Group, then class:
[  3   0   0   6  -7  -3  -2 -12   0  -3  -3  -7  -2  -3  -1  -3  -1   0
  -1   1   0   1   1   4   1  -6  -5   1   8   8  -5   3   0   2   0  -2
   0  -2   0  -7   3   3   1  -2   2   0]  G > sb
[ 14   0   0  16  -8   4  -7  -5  13   2   2 -16   6  -4   1  -6  -6  -9
  -3   0  -2  31   3   4   0  -5 -24   6   6  14  -6   7  -3  -2   0 -13
   5  -7   0  -8 -12   3  -1  -1   3  -8]  W > qb
[ -1   0   0   8  -7  -2  -5  13  14   9   4  -5   5   1   8  -6   4  -4
  -6  -1  -3 -11   0  11  -1  -6  -6   5  -6  14  14   4  -6  -2   6  -7
   3   0  -1 -12   5  -1  -3  -1   5  -5]  X > ft
[ 14  -5  -1   6  -5   3  -7  -3   4   2   0 -23  11   1  -4  -2  -3 -10
 -13   2  -8  10  -3   3   3  -5 -24   4  -1   4   7   0  -5   3  -3  -9
   5   0  -4  -6  -9  -3   6  -3  -1 -10]  W > qb
[ 15  -2   2  10 -19   0 -12  -2  14   2   7 -16   1 -12   6 -12  -6  -2
  -7  -1   8  -6  -4   7   4   4 -19   4  10  24  -7  -8  -5  -7  -2 -11
   1   2  -5  -3   4   0   3  -2   8  -8]  H > ns
[ 12  -2   2   1  -6  -1  -3  -4   4   4  -4 -10  10  -3  -7   0 -11  -6
   2  -2   0  14  -1   1  -1  -3 -15   2   8   8   5  -5  -5  -4  -5  -7
   5  -1   0  -1 -12   5   4  -5  -1  -8]  W > qb
[  9  -4   0   3 -12  -8 -16  -2   0   1   3 -17   3  -7   7  -3 -10  -3
  -4  -3  -2   1  -5   4   0  -1 -15  -4  19  21 -10  -5  -3  -9 -11  -4
   2  -2  -3   4  10   5   1  -7 -10  -3]  G > ld
[  4  -8   0   9 -25   1   1  -3  13   4   6  -4   5  -2   5  -4 -11   1
  -4  -5   8  -4  -4   1   1   0   0  -1  -2  17 -14  -7  -6  -9   4  -9
   4   1  -2  -2  10   2   3  -2   0  -5]  X > dh
[  3  -1   3   3 -12  -1  -1  -2   7   2   5  -3   3  -1   5  -8   4   3
   3  -3   9   0  -6   0   1   0   5  -3  -7  11 -11  -4  -2  -5   0  -6
   3   2  -1   5  10   1   4  -3  -1  -7]  X > dh
[ 19   0  -3  14  -2   6  -6 -13  13   4  -1 -19   2 -13   0  -1  -4  -6
  -1   4  -3  -3   7   1   1 -12 -34   5   7  17  10  -2   0   3   3  -3
  11  -1   2 -11 -16   4   3  -1  23  -6]  W > qb
[ 10  -1   0   7   1   5  -5   2   9   3   1 -10   1  -4  -1  -4  -8  -4
  -3   0   0   3   1   6  -6   5 -20   9   9  17   7  -6  -5  -1  -3  -4
   2  -3  -2  -6 -10  -1  -3  -1   5  -4]  W > hj
[  5   1  -2   3  -9   1  -5   1   9   9   6  -8   3  -6   4  -5  -4   0
  -2  -7  -2   2  -7   0  -3  -3 -10  -2   7  13   2  -5  -4  -5   5 -10
  -7  -3  -5   1   1   5   1   6  -2  -5]  H > jr
[  6   1  -2   5 -11  16  -8  -2  11   8   4  -8   0  -8   4  -2   4   2
  -1  -1   6 -13  -1  -6  -6   3  -4   0  -5  16  -6  -4   8  -8   7 -10
  -1   0  -5  -6  11   2   1   3   4  -5]  X > ft
[ 16  -3   1  10 -11   0  -9  -6  10   6   3 -16   6  -9  -1  -2  -9  -8
  -4   3   5  -4   4   3   4  -5 -27   8  10  19  -3  -5  -6  -3   0 -11
   5 -10  -1  -3  -6   7   4  -3   7  -3]  W > hj
[  6   1   2   2  -2  -3  -6 -10   1   2  -1  -8   3  -5   1   0  -4  -7
   0  -1  -3   5   1   2  -2  -4 -10   3   5   2   4  -1  -5  -1   5  -2
 -11  -7   1  -4  -7   3   7  -3   0   0]  W > hj
[ 11   1  -4   3  -9 -16   3  -2  14   9  -5 -11  -2 -10   6  -1   3  -4
   4   2  -9  -9   2   5  -3  -4 -17   0  12  17  -1   3  -9  -2  11  -6
   0  -1  -1 -13  -6   6   4   2   8  -7]  H > jr
[  9   1   1   7  -3  -4  -9  -5   4  -4   2 -10  -4 -11  12   2  -7  -6
   3  -7   6  -8   0  10   6   3 -15  10   7  10  -4   0  -1   7  -8   5
   7  -5   2  -6  -4  -1   1  -1   6   2]  G > ld
[  7   1  -4   7 -14   1  -5   3  10  -1   6  -8   2   0   4  -5   1   3
   1  -2  17  -5   4  -3  -5  -2  -1  -3  -5  20  -1  -3  -3  -7   4  -6
   1   2  -4  -5   5   1   1   1   3  -8]  X > ft
[ 7  1 -2  3 -9  3 -8 -1 12  8 -1 -9  4 -5  6 -6 -2 -5 -5 -2  3 -7 -4  2
 -2  1 -8 -2 -2 14 -1 -4 -6 -8 13 -6  1 -5 -5 -5  2  6  2 -1 10 -3]  X > ft
[ 14  -5   1  13  -8  -1 -16  -3   7  -1   6 -22  -3 -16  11   0 -11  -5
  -5  -2   1  -5  -1   6   2   1 -28   4  14  15  -4   4  11  -3  -3  -7
   4  -7  -5  -9  -5   3   1 -23  -7   9]  G > ld
[ 12  -1  -1   0  -4   6  -6   1   3   8  -4 -17  -6   1  -4  -3  -4  -5
   3   1  -6   5  -2  -1   0  -7 -18  -2   6   3   8   5   1  -2   0  -6
   4  -5   3  -4  -4   2   3   0   5  -2]  W > qb
[ 11  -5   2   6  -8  -4  -8   0   6 -18   7 -14   1 -11   7  -5  -3  -2
  -9  -8   6  -2  -2   5   6   2 -17   5   6  21  -8  -1  -8   0  -1  -4
   3  -5   1  -2   2   1   2  -2   2  -4]  G > ld
[ 10  -3   2   7  -6   3  -9  -4   7   2   2 -16  11  -8   4  -2  -7 -10
  -5   1   5   3  -4   5   5  -3 -24   2   6  17   0  -7  -6   4  -4  -9
   5  -5   3  -6  -5   1  -3  -1   7  -1]  W > hj
[  5   7  -1   9 -16   3  -7  -1   7   0  12  -8   3 -15   7  -4  -5  -1
  -6  -5   7  -8   1   6  -4  -6  -4  -1   0  17  -6  -8  -2   4   4  -3
   1  -3  -4  -4   5   6   2   0   4  -3]  X > dh
[ 17  -5   0   6  -3   5  -4  -7  10  -1   2 -18  11  -9  -7  -3  -3  -7
  -4   5  -6  10   3   5   9  -9 -29  -2  14  15   8  -1  -7   0  -4  -5
   8   2   5 -11 -15   2   4  -6  15  -7]  W > qb
[ 10  -1   1   7 -11  -4  -6  -9  10   5  -6 -15   4  -8   2  -5  -2   0
   2  -2   3   0   0   4   5   0 -16   7   5  16  -6  -6  -5  -9   0  -9
   4 -12  -1  -5  -6   3   2  -6   5  -1]  W > hj
[  2   1   2   8  -3   0 -11  -2  14   2  15  -5   3  -5   1  -5   1   3
  -4  -2  10  -9  -1   3   0  -1 -10   3  -3  14  -7  -9  -3  -1   1  -4
   3   2  -4   3   9   4   1  -9   9  -3]  X > dh
[  9  -2  -1   9  -6   3  -8   1   9   3   5  -8  -3  -7   9  -2  -7  -5
 -14   0   5  -9  -1   5  18  -2 -21   2  12  11  -4  -3  -4  -1  -3 -11
   8  -3  -2   9  -4   3  -1   5   5  -3]  G > ld
[  3  -9   9  -1 -32 -12 -10   4 -14   3   4 -21   9   2   2  -9 -19   3
   4  -6  13  19 -24   2   1   3  10  -3  13   7 -27  -6   3 -18 -14 -20
  -6   0   0  25  21   1   2 -10 -46   0]  G > ld
[ 20  -3   2  -1  -5   2  -6  -3   8   1   0 -18  12  -8  -5   0 -10   8
  -2   1   4  19  -6   5   2   3 -30   2  11  10   1  -5  -7  -5   0 -10
   9   0  -2  -1  -8   3   4  -5   4  -6]  W > qb
[  1   2   0   3  -6   1  -5   1  -3  12  -3  -6  -1   1  -2  -2   3  -1
   7  -1 -10   7   0  -2  -5   2   8  -2   5   4  -1  -1  -1  -8   2  -8
  -1   6  -1   3   6   1   3  -4 -13  -1]  H > jr
[  8  -4   5   5 -16  -6 -11  -4  -1   2   1 -13  -2 -10  12   0  -8  -2
   9  -1   7  -1  -7   7   4  -1 -10   1   9  13  13   0 -11   3  -5  -6
   2  -8  -3  -7   7  -3   5  -2 -12  -4]  G > ld
[  9  -1  -1  21 -18  -6  -4   1   5  10   7  -9   0  -3  14  -7   0  -5
   8  -2   9  -4  -4   6  -2  -3  -1  -4   2  15 -13  -3  -4  -6   5 -19
  -3  -3  -7   5   9   4   4  -3  -8  -3]  X > ft
[ 14  -5  -3  10 -11   3  -5  -3  22   7  13 -13   0 -12   3 -10   1  -3
 -10  -1  10 -12  -3   4   5  -1 -12   5  -6  19  -5  -6  -9  -3   7  -9
   7  -1  -4  -7   9   3   4  -2  20  -8]  X > dh
[  8  -3   3   7 -10  11 -11  -1   9   6   2 -11   0 -13   5  -5  -2   0
   3  -5   3   0  -4   3   1  -2 -12   4   6  16 -13  -1  -3  -5   4 -11
   4  -1  -4  -5   0   2   0  -2   2  -4]  H > ns
[  3   2   0   5 -11   6  -6   2   9   5  10  -4   3  -7   7  -4   6   7
  -3   0   6 -20  -6  -6  -2  -3  -3  -2  -2  14  -2  -5 -12  -2  -1  -5
   3   2  -3   1  10   2   1   0   3  -5]  X > dh
[  3  -2   8   4 -10   0  -7  -4  12   6   7  -8   0  -5   2  -7  -1   1
  -1  -9   6  -4  -7   6   3   3  -8   3   0  18 -14  -3  -2  -8   9  -7
   1   4  -5   3   4  -1   2  -2   4  -4]  X > ft
[  5   1  -6   8 -17   1 -14   2  12   4  10  -5   7 -12   6 -11  -8  -3
 -13 -22   4 -15   0   3  -2  -3 -17   3   6  19   2  -6  -4  -4   6 -10
   6  -2  -1  -2   7   2  -4   4   8  -6]  H > ns
[ 13  -2  -1  12  -6   2  -5  -4  13   7   8  -7  -1 -10   7  -8   2  -6
  -5  -2   4 -15   3   0  -3   4 -16   1  -1  20   6  -4 -26  -3   8  -6
   8  -5  -3  -9   0   1   3   7  19  -7]  X > ft
[ 22  -5   5   4  -9   4 -13  -6   9   0  -2 -10  14 -11  -7  -3  -5  -8
  -1  -2  -2   2  -2   3   1  -3 -21   1   8  15   2 -12  -6  -8  -4  -7
   6  -7  -1  -2  -7   3 -13  -1   6  -8]  W > hj
[ 12  -3  -6   7 -43   1  -4   2  13  10   6 -10 -18  -6   6  -7  -1  -2
   2  -6   1  -3  -6   6  -2  -1  -7  -1   4  16   0  -8  -3  -7  10 -15
  -7  -5  -3  -8   4   3   2  -3   6  -8]  X > ft
[  8   1   0   6 -17  -1  -5   0  15   8   6 -12  -2 -11   5  -8  -2  -5
   7   1   3  -1  -3   0   1  -4 -12  -4   7  18  -3   4  -1  -9   7 -11
   3  -4  -4  -4   5  -1   1  -3   8 -10]  H > ns
[ 18  -1   4   7  -1   5  -7  -4   7   2  -2 -12   1 -11   1  -2  -7  -7
  -7  -1  -2  -2   4  10  -2   1 -13   4  17  10   7  -7  -5   1   0  -1
   6  -1  -3  -6 -11   6  -9  -3  12  -3]  W > hj
[ 14  -3  -4   9   3   8  -8  -1   7   5  -6 -18  12 -15   3   2  -5  -9
  -9   1  -7   5  10   7   3  -6 -22   2  10  15   7   0  -2   1  -1  -2
   5  -7   0 -10 -12  -1   5  -6  20  -3]  W > hj
[ 14   0   3   9  -6   2  -8  -4   3   5  -2 -10   2  -8   2  -4  -8 -11
  -1  -6  -4   5  -5   7   1  -1 -18  12  10  14   1  -4  -3   0   0  -6
   5  -4   0  -3  -1   2   4  -2   2  -2]  W > hj
[ 10  -1  -4   9 -14  -4  -9   5  15   2   7  -7   6  -4 -13  -9   4  10
  -9  -4  18  -9  -1   5  -1   1  -7   5  -4  14 -10  -9  -5  -7   2  -7
   6  -2  -2   0  13   2   2  -1   6 -10]  X > dh
[  8  -2   6   8 -12   1  -8  -5   6  14   7 -15   7  -7  12  -2  -9  -2
  -3   1   4  -2   2   1   3 -14 -20   2   4  12   3   7  -4   3  -1  -9
   7  -2   2  -9 -14  -4   0  -4   4  -3]  G > sb
[ 13  -7   7   7  -5   0 -20  -5   7  14  -1 -13   0  -8  28   0  -4  -2
  -3  -1  -5  -6   2   9   5   2 -18   3  12  21  -5   8  -2   2  -2  -2
   6  -3   0  -3   0   2   1  -1   6  -8]  G > ld
[ -6   2  -1   3 -10  -5 -13   1   0   8   3  -4  -9  -3   9  -7   4  -1
   0  -3  -2  -7  -3   2 -10  -2   3   1   1   6  -3   6   0  -1  22  -9
  -9  -3   3  -3   8   2   1   4  -8   2]  H > ns
[ 16   0   5   7  -2   2  -5  -5  10   4   0 -13  11  -9  -1  -4  -8  -6
  -4  -2   9   6  -2  10   5  -5 -26   5   6  17   0 -10  -1  -3  -5  -7
  10  -1   1  -7 -12   0   2 -18  10  -7]  W > hj
[  1  -5  -2   7 -13   1  -5  -3   2  -3   8 -17  10  -7   7  -3  -9   1
  -4  -4   0  -1  -1   3   6 -11 -12   3   4  12  -9   2   6   2  -7  -5
   3  -2   0  -4  -9  -3   5  -1  -1  -6]  G > sb
[  5   1  -2   6 -13  -1 -11   7  13   5   7  -7   2  -5  -1  -5   4   1
  -4  -6   6 -11   0   3  -2  -4  -4   4  -2  15  -3  -8  -3  -3   5  -5
   3  -1  -5  -4   6   2  -1   0   8  -5]  X > ft
[ 11   2   0  -4  -3   3  -9  -4   0   4  -6 -15   2  -2  -7   5  -3  -6
   4   0  -5   3   3   6   3   3 -11   0   9   3   8  -6  -2  -4  -5  -5
  -4  -2   2  -8 -11  -1   1  -2   3  -3]  W > qb
[ -1   0   1   4 -11   0  -2  -3   7   1  11   1   6  -5   5  -7   3   6
  -3   3  13  -6   1  -1   1   0   2  -2  -3  14  -8  -3  -1  -1   2  -5
  -1   6  -4  -4  14   3   2  -1  -1  -7]  X > dh
[ 11  -6   0  -1  -4  -1 -11  -5   8   2  12 -17   3 -13  10  -5  -6  -8
  -5   4   4 -12   2   1   5  -1 -27   2  10  15  -8   0  -4   6  -4  -1
   8  -5   2 -10  -6   0   0  -2  15  -4]  G > ld
[ 11  -1  -3   7  -9   4  -7  -1  20   4   7 -15   9  -3   4  -5   3   0
   0   3   3   8  -1   4 -15  -2 -18  -2   9  15   5  -2  -2  -5   8 -10
   2  -6   1  -2  -1   5   1   3   7 -14]  H > jr
[ 11   0   6  12 -13  -2 -14  -2   5  -1   3 -21   4 -12   7  -7   1  -4
  -5   0   7   4  -1   5   7   8 -21   0   9  18  -2  -1   6   1  -4  -5
   2  -4   1  -3   3   0   4  -3  -1   0]  G > ld
[ 12   0   2   1  -9   5  -6  -2  10  -2   0 -12  11  -6  -9  -3  -6  -6
   1   0  -1  12  -2   0   3 -14 -17   2   5  12   0  -8  -3  -4   1 -11
   7   1  -1  -2  -4   5   6  -5  -1 -12]  W > qb

Group, then class:
[ -5   1   2   1  -4   5   1  -5  10   5  -6   1   1   2   3 -15   6   2
   2  -2   5   2  -4  -3   2   3   0   9  11  -3   1 -12   2  33 -19   3
  -8  16 -23   7  22  -6  11  -4 -23   5]  D > (91)
[ -6  -4  -3  -6 -11 -26   0   4   3  -5 -16   1  -5  -4  -1   6   2  -7
  -1  17  11  -2   3  -6  -1 -14  -2 -15  -3   5   4  20  -9 -14  -3   6
  22   5  17   0   9  -5 -12  43   7  -2]  U > (96)
[-21   4   6   4  -3   0   3  -6  13  12   3   2   1  -5   0   6   4  -2
  -1   0   5  -3   0  -1   4 -12  -8  -3   7  -2   1  -2   1   8   0   8
   4  10 -35   1  17  -2   2   2   6   1]  D > (98)
[-14  -5   2   4 -11 -11   2  -5   9   2  -7   4  -9 -11   1   3   5  -1
   3  -5   7  -7   4   2   1  -4  -6  -4   8   4   2   8   4   1  -6   6
  14  14  -1   2  10  -8  -8  27 -10   4]  D > (98)
[  0  -3   1  -6 -20  -2   1  -3   2  -5  -2  -1  -1   2   1   5   7   1
  -1   6  21   0  -1  -1  -8  -9  -4  -7   2  -1  -1  15  -6  -8  -5   2
   6   6 -27   7  12   0   3  19  -6  -3]  U > (96)
[ -7  -1 -10   4  -5  -3  25  -6   9   6   6   2  -2  -2  -8   6   0  -4
   2   3   0  -5   4   5  -3 -20 -11  -6   6   6   1   4   3  11  -6   6
   9   6 -16   2  13  -4  -9   8  -2   5]  D > (98)
[ 25  -3  -8   3  -4 -15   8  -9 -23  -5   3   2 -10   2   2   2  -6  -9
   7  -2  11   5  -1   0  -5 -22  -3  -5   4   0  -2  37   5  19   0   4
  -2  -6   8   4  -3  -7 -15  20 -25   7]  D > (98)
[  5   0 -10   1  -7  -8   3  -5  -9  -2  -1  -2 -11   3   3   1  -4 -10
   3   5  10   2   4  -3  -6  -2  -2   5   7   0  -1  30   1  10 -12   8
  -7  11   3 -12   2  -4 -12  22 -24   6]  D > (91)
[ -5  -1  -4   1 -13  -5   4  -3  14  12   3   3  -1  -5   5   6   0   3
   6   2   4  -2  -5   0   0  -6  -5   2   6   0   0   1   4   6  -7   7
   9  11  -7   7  19 -10  -1  -5 -11  -5]  D > (91)
